Here is a tiny trained network, its code and every weight. The questions are about switching its units off for an input and a class, where a switched-off unit gives its printed mean instead of its output.

import numpy as np


def w(rows, s, z=0):
    codes = np.array(rows[::2]) - 128.0
    scale = np.full(codes.shape[1], s)
    scale[-1] = z or s
    return codes * scale


def f(y):
    return y / 2 * (1 + np.tanh(0.7978845608 * (y + 0.044715 * y**3)))


def log_softmax(a):
    a = a - a.max(-1, keepdims=True)
    return a - np.log(np.exp(a).sum(-1, keepdims=True))


def net(x, mask):
    res = np.array(x, float).reshape(1, 5) / 4 @ E
    y = f(res @ A[0][:, :-1].T + A[0][:, -1])
    res = res + np.where(mask, y, B[0][:, -1]) @ B[0][:, :-1]
    return log_softmax(res[-1] @ U[:, :-1].T + U[:, -1])


A, B = {}, {}
E = w([
[137,205,173],'x0',
[84,235,44],'x1',
[27,137,186],'x2',
[3,113,42],'x3',
[131,90,134],'x4',
],0.0065)
A[0] = w([
[209,80,142,244],'neuron 0',
[123,134,166,140],'neuron 1',
[87,127,110,104],'neuron 2',
[81,87,90,168],'neuron 3',
[90,106,108,140],'neuron 4',
[151,175,83,160],'neuron 5',
[105,158,233,207],'neuron 6',
[120,69,163,94],'neuron 7',
[198,136,123,253],'neuron 8',
[176,126,18,160],'neuron 9',
[133,122,166,170],'neuron 10',
[117,70,130,92],'neuron 11',
[118,58,95,85],'neuron 12',
[182,142,190,95],'neuron 13',
[144,169,87,170],'neuron 14',
[173,186,114,183],'neuron 15',
[125,133,176,212],'neuron 16',
[105,67,116,88],'neuron 17',
[157,134,206,138],'neuron 18',
[168,7,203,157],'neuron 19',
[165,146,156,149],'neuron 20',
[49,143,153,202],'neuron 21',
[120,159,95,72],'neuron 22',
[211,81,106,173],'neuron 23',
[171,195,86,190],'neuron 24',
[120,189,99,195],'neuron 25',
],0.015,0.0055)
B[0] = w([
[169,211,168,239],'neuron 0',
[111,147,102,149],'neuron 1',
[120,74,129,146],'neuron 2',
[80,113,162,179],'neuron 3',
[175,143,178,153],'neuron 4',
[140,91,224,178],'neuron 5',
[63,203,140,226],'neuron 6',
[154,96,128,160],'neuron 7',
[150,226,159,221],'neuron 8',
[121,84,207,199],'neuron 9',
[87,181,1,163],'neuron 10',
[192,58,53,144],'neuron 11',
[118,89,121,151],'neuron 12',
[105,123,102,192],'neuron 13',
[150,124,225,174],'neuron 14',
[169,148,190,193],'neuron 15',
[71,211,138,184],'neuron 16',
[117,18,60,146],'neuron 17',
[108,161,73,198],'neuron 18',
[199,158,76,255],'neuron 19',
[162,164,136,171],'neuron 20',
[130,165,215,202],'neuron 21',
[174,133,97,139],'neuron 22',
[216,237,101,204],'neuron 23',
[152,112,235,206],'neuron 24',
[110,171,195,194],'neuron 25',
],0.0067,0.0099)
U = w([
[133,75,110,29],'0',
[168,155,92,143],'1',
[8,183,159,211],'2',
[187,99,198,85],'3',
[85,105,70,2],'4',
[151,19,108,253],'5',
[82,103,68,8],'6',
],0.012,0.0078)

Each question gives the input, the list of numbers given to net, and the class t.
The units are the neurons (one row each of A and B). Each row of codes is followed by its name. A weight is (code - 128) times the scale printed after its matrix; where a second scale follows, it is the last column's (A, B and U).
mask holds one flag per neuron, in row order. A switched-off neuron (its flag False) gives its mean, the last column of its row in B, instead of its output. The means were averaged over made-up inputs and are rounded, as every weight is.
A unit's drop is (log p(t) with every unit on - log p(t) with that unit switched off) / (log p(t) with every unit on - log p(t) with every unit switched off).
The circuit of an input: a set's keep is (log p(t) with only the set's units on - log p(t) with every unit switched off) / (log p(t) with every unit on - log p(t) with every unit switched off). Starting from the 12 units with the biggest drops (on a tie, the unit counted first), units are removed one at a time, each time the one whose removal leaves the highest keep (on an exact tie, the one counted first), for as long as the keep stays at least 0.8.
circuit, biggest first: the units of the circuit, biggest drop first
most important unit: the unit with the biggest drop
top k neurons: the k neurons with the biggest drops, biggest first
drop when u is switched off: that unit's drop, to one decimal
input [-3,-2,-6,-8,-4], class 1: circuit, biggest first : [neuron 23; neuron 19]
input [2,-2,-5,3,-7], class 3: most important unit : neuron 6
input [-3,-8,-8,4,4], class 1: circuit, biggest first : [neuron 23; neuron 19]
input [5,-7,5,-7,-5], class 2: top 2 neurons : [neuron 6; neuron 16]
input [7,-1,-6,-4,4], class 1: top 2 neurons : [neuron 23; neuron 18]
input [3,-5,6,-3,7], class 2: top 3 neurons : [neuron 6; neuron 16; neuron 23]
input [3,-6,2,-8,-1], class 1: drop when neuron 19 is switched off : 0.2
input [1,1,-1,-7,-6], class 2: drop when neuron 16 is switched off : 0.1
input [-3,6,-3,8,6], class 5: drop when neuron 16 is switched off : 0.2
input [-6,-3,-2,-2,0], class 1: drop when neuron 23 is switched off : 0.1
